Below are the code and all the weights of a small trained network. Each question names an input and a class and asks about switching units off, where a switched-off unit gives its printed mean instead of its output.

import numpy as np


def w(rows, s, z=0):
    codes = np.array(rows[::2]) - 128.0
    scale = np.full(codes.shape[1], s)
    scale[-1] = z or s
    return codes * scale


def f(y):
    return y / 2 * (1 + np.tanh(0.7978845608 * (y + 0.044715 * y**3)))


def log_softmax(a):
    a = a - a.max(-1, keepdims=True)
    return a - np.log(np.exp(a).sum(-1, keepdims=True))


def net(x, mask):
    res = np.array(x, float).reshape(1, 6) / 4 @ E
    y = f(res @ A[0][:, :-1].T + A[0][:, -1])
    res = res + np.where(mask, y, B[0][:, -1]) @ B[0][:, :-1]
    return log_softmax(res[-1] @ U[:, :-1].T + U[:, -1])


A, B = {}, {}
E = w([
[126,132,51,122,172,90,30,119,254,128],'x0',
[121,125,128,133,123,131,134,129,139,123],'x1',
[93,98,122,137,101,103,122,84,142,135],'x2',
[111,133,125,124,144,132,140,134,129,125],'x3',
[199,2,143,59,172,128,177,125,193,151],'x4',
[88,163,155,98,102,250,115,110,158,218],'x5',
],0.015)
A[0] = w([
[158,20,186,60,173,177,186,113,134,217,149],'neuron 0',
[157,59,77,117,168,101,85,132,169,82,102],'neuron 1',
[113,119,122,151,84,170,77,133,125,109,127],'neuron 2',
[92,198,81,191,142,86,13,137,124,21,173],'neuron 3',
[94,177,83,218,137,67,32,143,109,54,193],'neuron 4',
[65,140,152,219,97,156,142,119,95,152,147],'neuron 5',
[109,254,166,165,97,157,59,134,70,129,253],'neuron 6',
[163,144,47,191,100,91,104,191,102,76,191],'neuron 7',
[161,44,170,114,177,171,175,124,119,159,123],'neuron 8',
[133,91,202,152,104,78,205,126,38,46,220],'neuron 9',
[101,129,218,90,37,242,199,103,83,225,122],'neuron 10',
[47,178,187,49,145,133,120,125,180,222,148],'neuron 11',
[130,169,94,106,141,232,33,88,214,213,31],'neuron 12',
[177,19,111,59,173,81,181,119,165,133,143],'neuron 13',
],0.009,0.0067)
B[0] = w([
[154,102,233,105,104,82,135,159,236,175,226],'neuron 0',
[165,108,57,68,191,108,77,195,149,61,197],'neuron 1',
[112,133,126,140,136,119,130,85,45,128,150],'neuron 2',
[18,165,172,108,177,123,132,95,163,178,245],'neuron 3',
[31,167,164,151,185,92,133,99,199,116,242],'neuron 4',
[130,167,112,155,97,160,104,161,49,130,188],'neuron 5',
[83,198,63,190,78,156,146,98,97,156,251],'neuron 6',
[35,124,133,49,172,113,148,82,144,149,205],'neuron 7',
[146,120,189,100,121,64,153,104,167,123,187],'neuron 8',
[158,31,136,205,81,242,255,46,120,66,221],'neuron 9',
[78,223,131,148,109,15,55,179,172,202,244],'neuron 10',
[161,126,128,211,65,187,132,156,127,117,196],'neuron 11',
[170,37,165,174,90,238,218,13,139,63,215],'neuron 12',
[229,71,153,50,188,128,106,169,133,118,224],'neuron 13',
],0.0095,0.021)
U = w([
[102,132,106,170,129,225,216,28,71,76,226],'0',
[87,172,228,90,197,48,97,153,220,235,198],'1',
[255,54,201,104,134,202,213,110,151,106,180],'2',
[202,107,39,30,241,90,20,229,153,73,11],'3',
[107,200,103,165,76,115,57,218,47,219,2],'4',
],0.0087,0.0019)

Each question gives the input, the list of numbers given to net, and the class t.
The units are the neurons (one row each of A and B). Each row of codes is followed by its name. A weight is (code - 128) times the scale printed after its matrix; where a second scale follows, it is the last column's (A, B and U).
mask holds one flag per neuron, in row order. A switched-off neuron (its flag False) gives its mean, the last column of its row in B, instead of its output. The means were averaged over made-up inputs and are rounded, as every weight is.
A unit's drop is (log p(t) with every unit on - log p(t) with that unit switched off) / (log p(t) with every unit on - log p(t) with every unit switched off).
The circuit of an input: a set's keep is (log p(t) with only the set's units on - log p(t) with every unit switched off) / (log p(t) with every unit on - log p(t) with every unit switched off). Starting from the 12 units with the biggest drops (on a tie, the unit counted first), units are removed one at a time, each time the one whose removal leaves the highest keep (on an exact tie, the one counted first), for as long as the keep stays at least 0.8.
circuit, biggest first: the units of the circuit, biggest drop first
top k neurons: the k neurons with the biggest drops, biggest first
drop of u: that unit's drop, to one decimal
input [-8,8,4,-7,1,8], class 1: top 2 neurons : (neuron 10; neuron 0)
input [1,0,8,5,8,5], class 2: circuit, biggest first : (neuron 12)
input [-7,8,2,-3,2,6], class 1: top 2 neurons : (neuron 10; neuron 0)
input [-1,8,-2,-7,-8,1], class 4: top 4 neurons : (neuron 12; neuron 6; neuron 9; neuron 5)
input [5,-1,-4,-3,8,1], class 2: top 2 neurons : (neuron 12; neuron 10)
input [1,-6,-1,-5,-7,1], class 0: top 3 neurons : (neuron 10; neuron 6; neuron 0)
input [6,-2,4,-8,7,0], class 3: top 2 neurons : (neuron 1; neuron 9)
input [2,-6,1,-7,6,0], class 3: top 3 neurons : (neuron 9; neuron 1; neuron 12)
input [1,2,6,3,1,-6], class 3: top 2 neurons : (neuron 12; neuron 1)
input [0,-2,-7,4,-2,-2], class 0: top 2 neurons : (neuron 10; neuron 0)
input [0,-5,-6,-2,-2,2], class 4: top 2 neurons : (neuron 9; neuron 12)
input [8,8,-2,8,8,0], class 3: top 2 neurons : (neuron 1; neuron 9)
input [-4,-1,-3,-7,-8,2], class 4: drop of neuron 10 : 0.1
input [0,-5,-5,1,5,-5], class 2: circuit, biggest first : (neuron 10)
input [4,-7,6,6,-8,7], class 0: drop of neuron 12 : 1.0
input [6,-3,8,2,-3,2], class 0: drop of neuron 12 : 0.4
input [-4,-7,-4,4,-1,1], class 4: top 2 neurons : (neuron 12; neuron 10)
